Below is a small trained network, with its code and all its weights. Each question gives an input and a target symbol and asks what happens when units are switched off, that is, made to give their printed mean instead of their output.

import numpy as np


def w(rows, s, z=0):
    codes = np.array(rows[::2]) - 128.0
    scale = np.full(codes.shape[1], s)
    scale[-1] = z or s
    return codes * scale


def f(y):
    return np.maximum(y, 0)


def softmax(a):
    e = np.exp(a - a.max(-1, keepdims=True))
    return e / e.sum(-1, keepdims=True)


def log_softmax(a):
    a = a - a.max(-1, keepdims=True)
    return a - np.log(np.exp(a).sum(-1, keepdims=True))


def net(x, mask):
    ids = ['αβγδηθπτω'.index(c) for c in x.split()]
    T = len(ids)
    res = E[ids] + P[:T]
    u = 0
    for l in range(2):
        q, k, v = (res @ M[l].T for M in (Q, K, V))
        z = softmax(np.where(np.tri(T) > 0, q @ k.T / 2**0.5, -1e9)) @ v
        res = res + np.where(mask[u], z, O[l][:, -1]) @ O[l][:, :-1]
        u += 1
        y = f(res @ A[l][:, :-1].T + A[l][:, -1])
        res = res + np.where(mask[u : u + 16], y, B[l][:, -1]) @ B[l][:, :-1]
        u += 16
    return log_softmax(res[-1] @ U[:, :-1].T + U[:, -1])


Q, K, V, O, A, B = {}, {}, {}, {}, {}, {}
E = w([
[226,157,172,66,99,178,185,128,47,142],'α',
[169,181,225,190,142,20,118,60,125,218],'β',
[251,30,95,173,111,254,109,2,21,36],'γ',
[215,178,202,126,120,179,76,88,137,220],'δ',
[124,190,167,131,61,215,210,120,102,190],'η',
[223,139,178,148,200,220,111,221,213,7],'θ',
[90,173,128,128,135,74,246,222,200,111],'π',
[71,85,48,219,118,125,81,249,91,148],'τ',
[181,161,46,180,66,49,124,137,169,105],'ω',
],0.0088)
P = w([
[88,133,198,59,2,122,85,87,136,71],'0',
[120,102,219,120,11,156,116,99,176,90],'1',
[129,105,198,126,31,142,137,121,169,105],'2',
[136,128,187,144,58,145,144,121,160,125],'3',
[135,143,171,157,84,147,160,124,150,141],'4',
[144,165,153,162,107,152,162,134,144,145],'5',
[144,171,134,177,128,158,180,140,140,150],'6',
[156,182,122,190,152,157,185,148,136,155],'7',
[158,190,105,202,179,163,202,155,132,153],'8',
[164,199,95,206,202,164,212,159,124,159],'9',
[188,190,78,217,231,163,228,167,113,154],'10',
],0.0069)
Q[0] = w([
[195,143,207,151,97,254,143,108,112,110],'0.h1',
[89,110,92,41,167,134,88,110,156,86],'0.h1',
],0.0091)
K[0] = w([
[102,215,122,225,254,121,186,209,162,147],'0.h1',
[98,145,227,43,49,90,96,147,171,170],'0.h1',
],0.0082)
V[0] = w([
[45,209,125,103,50,98,216,187,155,196],'0.h1',
[87,57,115,141,102,126,129,1,3,177],'0.h1',
],0.0071)
O[0] = w([
[163,15,137,136,120,126,188,120,176,151,193],'0.h1',
[32,152,100,96,135,117,130,2,125,142,1],'0.h1',
],0.0094,0.004)
A[0] = w([
[97,210,125,87,244,80,96,74,99,159,37],'0.n1',
[124,35,172,40,166,64,190,72,214,159,119],'0.n2',
[186,102,241,127,130,212,219,101,148,130,137],'0.n3',
[57,59,14,3,180,86,47,179,230,69,1],'0.n4',
[232,211,106,186,134,88,120,228,81,132,203],'0.n5',
[201,12,60,149,81,116,112,141,104,127,143],'0.n6',
[116,36,105,176,84,132,134,159,106,157,107],'0.n7',
[162,213,146,43,123,131,105,102,44,170,123],'0.n8',
[153,157,163,181,166,25,90,101,225,179,179],'0.n9',
[115,150,140,141,189,110,11,99,45,207,138],'0.n10',
[126,2,126,189,129,112,124,221,166,129,73],'0.n11',
[170,142,42,109,91,72,124,45,112,116,109],'0.n12',
[122,97,96,206,104,89,58,196,156,164,186],'0.n13',
[120,90,200,143,163,100,125,189,225,183,94],'0.n14',
[184,83,127,119,154,201,106,84,102,161,132],'0.n15',
[40,193,94,21,174,137,191,140,126,67,102],'0.n16',
],0.0059,0.0061)
B[0] = w([
[61,16,100,65,198,136,169,202,106,121,135],'0.n1',
[136,79,138,120,37,171,180,130,189,171,149],'0.n2',
[132,124,140,68,166,162,184,138,110,149,232],'0.n3',
[66,200,188,98,73,249,111,188,193,2,128],'0.n4',
[94,121,181,171,92,175,184,132,168,154,254],'0.n5',
[67,198,131,154,162,103,166,125,185,79,182],'0.n6',
[96,134,129,103,135,87,73,138,178,114,155],'0.n7',
[101,113,218,148,185,160,124,214,80,113,143],'0.n8',
[165,102,162,142,114,149,247,154,84,135,164],'0.n9',
[169,196,94,164,130,140,197,22,197,178,141],'0.n10',
[86,131,206,125,131,71,129,147,141,141,178],'0.n11',
[125,136,122,153,65,108,144,145,205,70,138],'0.n12',
[75,100,109,137,68,142,189,136,113,61,180],'0.n13',
[117,93,187,54,127,135,139,169,55,168,166],'0.n14',
[105,167,88,103,188,158,183,123,168,114,158],'0.n15',
[175,104,112,115,156,85,216,184,223,179,135],'0.n16',
],0.0066,0.012)
Q[1] = w([
[148,157,216,74,89,205,232,91,217,119],'1.h1',
[37,75,254,167,9,206,232,211,153,230],'1.h1',
],0.0072)
K[1] = w([
[64,114,77,233,192,134,173,139,112,209],'1.h1',
[143,137,28,252,235,140,194,156,233,156],'1.h1',
],0.004)
V[1] = w([
[10,3,94,116,133,175,74,193,63,112],'1.h1',
[183,130,166,54,200,207,132,134,4,199],'1.h1',
],0.0059)
O[1] = w([
[2,22,124,169,165,175,195,145,33,176,28],'1.h1',
[81,204,160,79,86,113,207,42,59,110,1],'1.h1',
],0.009,0.0049)
A[1] = w([
[165,169,117,179,171,69,163,152,184,117,57],'1.n1',
[155,111,251,83,193,153,195,116,120,211,197],'1.n2',
[101,74,70,126,157,198,73,21,164,69,145],'1.n3',
[24,96,126,72,161,96,184,53,1,85,4],'1.n4',
[61,173,65,85,241,216,120,117,91,91,102],'1.n5',
[169,191,150,180,60,167,135,86,157,79,18],'1.n6',
[211,221,49,24,123,140,167,55,197,133,156],'1.n7',
[70,91,81,140,242,184,189,131,72,165,152],'1.n8',
[101,146,190,56,161,131,206,86,104,72,118],'1.n9',
[156,33,150,184,156,112,142,194,172,182,213],'1.n10',
[177,96,34,159,122,140,112,142,151,93,247],'1.n11',
[160,47,131,84,210,152,153,108,155,209,24],'1.n12',
[75,108,161,160,101,131,206,139,23,196,57],'1.n13',
[113,191,40,154,68,70,96,147,163,141,206],'1.n14',
[143,178,97,123,85,152,195,13,85,217,136],'1.n15',
[205,101,101,169,177,115,32,202,75,178,65],'1.n16',
],0.0062,0.0037)
B[1] = w([
[98,112,191,86,150,136,147,141,130,157,174],'1.n1',
[147,108,57,140,159,80,98,139,94,83,248],'1.n2',
[58,199,113,43,106,203,162,84,61,94,134],'1.n3',
[48,173,200,89,129,254,5,139,180,170,131],'1.n4',
[102,75,107,100,128,72,74,232,180,144,133],'1.n5',
[139,134,164,140,63,148,72,166,99,97,167],'1.n6',
[150,97,211,179,122,108,86,48,165,172,179],'1.n7',
[101,77,141,205,140,91,37,103,147,52,153],'1.n8',
[148,151,84,87,166,114,184,100,152,147,174],'1.n9',
[100,211,136,109,160,126,135,63,123,144,245],'1.n10',
[60,167,132,149,171,151,180,116,124,179,160],'1.n11',
[67,170,103,195,174,172,85,150,169,185,156],'1.n12',
[69,60,203,59,134,108,78,173,127,35,163],'1.n13',
[62,106,98,146,208,159,118,179,119,103,148],'1.n14',
[173,76,72,177,126,225,164,111,145,65,160],'1.n15',
[123,73,136,51,154,112,197,48,242,175,141],'1.n16',
],0.0076,0.018)
U = w([
[144,184,182,183,115,108,115,39,66,144,184],'α',
[70,167,171,31,115,201,118,82,110,151,8],'β',
[183,60,179,114,84,72,47,133,185,127,35],'γ',
[125,174,154,117,141,137,115,140,203,252,64],'δ',
[104,75,146,168,143,104,48,140,126,77,130],'η',
[108,212,3,180,139,197,142,123,62,138,253],'θ',
[164,10,82,147,86,177,199,118,150,153,127],'π',
[115,123,117,14,154,30,192,127,96,127,177],'τ',
[140,149,171,150,48,191,133,210,89,108,131],'ω',
],0.0066,0.0047)

Each question gives the input, a string of symbols that net reads in full, and the target symbol t.
The units are the heads (2 rows each of Q, K, V and O) and the neurons (one row each of A and B). Each row of codes is followed by its name. A weight is (code - 128) times the scale printed after its matrix; where a second scale follows, it is the last column's (O, A, B and U).
mask holds one flag per unit, layer by layer, with each layer's heads first. A switched-off unit (its flag False) gives its mean, the last column of its rows in O or B, instead of its output. The means were averaged over made-up inputs and are rounded, as every weight is.
A unit's drop is (log p(t) with every unit on - log p(t) with that unit switched off) / (log p(t) with every unit on - log p(t) with every unit switched off).
The circuit of an input: a set's keep is (log p(t) with only the set's units on - log p(t) with every unit switched off) / (log p(t) with every unit on - log p(t) with every unit switched off). Starting from the 12 units with the biggest drops (on a tie, the unit counted first), units are removed one at a time, each time the one whose removal leaves the highest keep (on an exact tie, the one counted first), for as long as the keep stays at least 0.8.
circuit, biggest first: the units of the circuit, biggest drop first
unit that matters most: the unit with the biggest drop
top k neurons: the k neurons with the biggest drops, biggest first
input θ γ δ δ θ θ, target ω: circuit, biggest first : 0.h1, 0.n5
input τ π τ, target η: top 2 neurons : 1.n8, 0.n14
input α ω τ η β θ η η θ η, target ω: unit that matters most : 0.h1
input θ η α θ ω ω θ α θ α, target ω: circuit, biggest first : 0.h1, 0.n5
input θ δ θ γ τ η τ ω η δ, target θ: circuit, biggest first : 1.n2, 1.n7, 1.h1
input η α δ η η, target π: circuit, biggest first : 1.n15, 1.h1, 0.h1, 1.n10
input θ ω τ τ, target δ: circuit, biggest first : 1.n10, 1.n2, 0.n7
input θ δ γ γ δ β, target α: circuit, biggest first : 1.h1, 0.h1
input π α β τ τ γ η, target θ: circuit, biggest first : 1.n7, 1.h1
input γ τ ω β τ, target θ: circuit, biggest first : 0.h1, 1.n7
input δ γ δ β β η, target α: top 2 neurons : 0.n10, 1.n7
input ω ω η θ η β η β α γ, target α: circuit, biggest first : 1.n7, 1.h1
input δ δ τ η δ, target η: circuit, biggest first : 1.h1, 1.n8, 1.n13
input β ω β η θ τ, target η: circuit, biggest first : 1.h1, 1.n8
input α β β, target γ: top 2 neurons : 1.n10, 1.n7
input τ π α ω α τ τ η β θ γ, target ω: top 3 neurons : 0.n5, 1.n6, 1.n10
input η δ γ ω θ ω η γ π θ, target τ: unit that matters most : 0.n11
input τ θ α ω π ω η δ η α, target π: top 4 neurons : 1.n10, 1.n15, 0.n15, 0.n3
input γ ω δ ω β ω δ ω β, target α: circuit, biggest first : 0.h1, 1.h1, 1.n7, 0.n9
input α π β δ β τ β, target η: top 3 neurons : 0.n6, 1.n13, 0.n14
input θ π τ π, target η: top 2 neurons : 0.n14, 0.n6
input τ η θ ω θ δ θ β, target ω: top 2 neurons : 0.n5, 1.n6
input δ α β α α δ α τ η δ η, target π: top neuron : 0.n15
input θ ω β, target δ: top 3 neurons : 0.n6, 0.n14, 0.n3
input η τ π, target η: top 3 neurons : 0.n14, 1.n8, 1.n13
input ω β θ, target δ: top 4 neurons : 0.n14, 0.n6, 0.n11, 0.n3
